Below is a small trained network, with its code and all its weights. Each question gives an input and a class and asks what happens when units are switched off, that is, made to give their printed mean instead of their output.

import numpy as np


def w(rows, s, z=0):
    codes = np.array(rows[::2]) - 128.0
    scale = np.full(codes.shape[1], s)
    scale[-1] = z or s
    return codes * scale


def f(y):
    return np.maximum(y, 0)


def log_softmax(a):
    a = a - a.max(-1, keepdims=True)
    return a - np.log(np.exp(a).sum(-1, keepdims=True))


def net(x, mask):
    res = np.array(x, float).reshape(1, 6) / 4 @ E
    y = f(res @ A[0][:, :-1].T + A[0][:, -1])
    res = res + np.where(mask, y, B[0][:, -1]) @ B[0][:, :-1]
    return log_softmax(res[-1] @ U[:, :-1].T + U[:, -1])


A, B = {}, {}
E = w([
[128,128,128],'x0',
[128,128,128],'x1',
[213,209,76],'x2',
[59,116,16],'x3',
[214,5,97],'x4',
[128,128,128],'x5',
],0.012)
A[0] = w([
[42,56,193,28],'neuron 0',
[106,96,21,236],'neuron 1',
[198,144,235,183],'neuron 2',
[47,109,19,143],'neuron 3',
[51,239,148,65],'neuron 4',
[254,141,62,45],'neuron 5',
[107,132,13,180],'neuron 6',
[175,146,172,135],'neuron 7',
[69,100,178,13],'neuron 8',
[163,144,181,164],'neuron 9',
[182,119,216,172],'neuron 10',
[66,58,181,2],'neuron 11',
[104,199,186,65],'neuron 12',
[169,69,112,32],'neuron 13',
[193,39,108,97],'neuron 14',
[167,85,111,56],'neuron 15',
[185,175,92,21],'neuron 16',
[174,238,108,38],'neuron 17',
[136,110,220,44],'neuron 18',
[164,85,109,73],'neuron 19',
[211,202,72,75],'neuron 20',
[186,77,129,6],'neuron 21',
],0.013,0.0022)
B[0] = w([
[113,66,73,219],'neuron 0',
[161,182,126,231],'neuron 1',
[158,180,66,231],'neuron 2',
[187,200,92,248],'neuron 3',
[142,120,249,249],'neuron 4',
[101,95,133,221],'neuron 5',
[145,160,103,229],'neuron 6',
[152,137,110,178],'neuron 7',
[115,106,112,181],'neuron 8',
[133,142,87,181],'neuron 9',
[180,209,85,209],'neuron 10',
[59,80,79,199],'neuron 11',
[136,140,165,204],'neuron 12',
[134,123,204,180],'neuron 13',
[121,154,215,215],'neuron 14',
[116,134,167,171],'neuron 15',
[93,74,90,182],'neuron 16',
[93,90,120,214],'neuron 17',
[142,129,103,189],'neuron 18',
[132,102,178,172],'neuron 19',
[59,49,80,218],'neuron 20',
[138,126,155,179],'neuron 21',
],0.013,0.014)
U = w([
[201,247,17,109],'0',
[105,133,253,254],'1',
[20,34,20,9],'2',
],0.013,0.0028)

Each question gives the input, the list of numbers given to net, and the class t.
The units are the neurons (one row each of A and B). Each row of codes is followed by its name. A weight is (code - 128) times the scale printed after its matrix; where a second scale follows, it is the last column's (A, B and U).
mask holds one flag per neuron, in row order. A switched-off neuron (its flag False) gives its mean, the last column of its row in B, instead of its output. The means were averaged over made-up inputs and are rounded, as every weight is.
A unit's drop is (log p(t) with every unit on - log p(t) with that unit switched off) / (log p(t) with every unit on - log p(t) with every unit switched off).
The circuit of an input: a set's keep is (log p(t) with only the set's units on - log p(t) with every unit switched off) / (log p(t) with every unit on - log p(t) with every unit switched off). Starting from the 12 units with the biggest drops (on a tie, the unit counted first), units are removed one at a time, each time the one whose removal leaves the highest keep (on an exact tie, the one counted first), for as long as the keep stays at least 0.8.
units of the circuit, in order: the units of the circuit, biggest drop first
unit that matters most: the unit with the biggest drop
top k neurons: the k neurons with the biggest drops, biggest first
drop of u: that unit's drop, to one decimal
input [2,-5,2,-5,-8,1], class 1: units of the circuit, in order : [neuron 4]
input [5,-1,7,-6,3,-5], class 2: top 4 neurons : [neuron 20; neuron 5; neuron 3; neuron 16]
input [5,6,8,5,8,7], class 1: top 2 neurons : [neuron 14; neuron 13]
input [-5,8,8,-5,-8,1], class 1: top 4 neurons : [neuron 4; neuron 12; neuron 0; neuron 11]
input [5,8,7,0,5,2], class 2: top 2 neurons : [neuron 20; neuron 4]
input [3,-4,-7,-8,6,6], class 0: top 2 neurons : [neuron 10; neuron 2]
input [7,-3,-3,6,5,2], class 0: top 2 neurons : [neuron 3; neuron 4]
input [4,-4,-4,-4,4,0], class 0: top 4 neurons : [neuron 4; neuron 10; neuron 2; neuron 20]
input [0,3,-8,-5,-7,1], class 2: top 3 neurons : [neuron 0; neuron 11; neuron 14]
input [5,-3,-6,-6,3,-7], class 0: top 3 neurons : [neuron 10; neuron 2; neuron 20]
input [1,3,6,0,6,0], class 1: top 4 neurons : [neuron 14; neuron 13; neuron 0; neuron 11]
input [3,2,-4,-4,1,-2], class 0: drop of neuron 2 : 0.2
input [7,-1,-4,-5,-1,-7], class 0: drop of neuron 10 : 0.1
input [4,-2,-4,6,-3,7], class 0: unit that matters most : neuron 3
input [-8,-3,3,2,-3,-8], class 1: drop of neuron 4 : 0.3
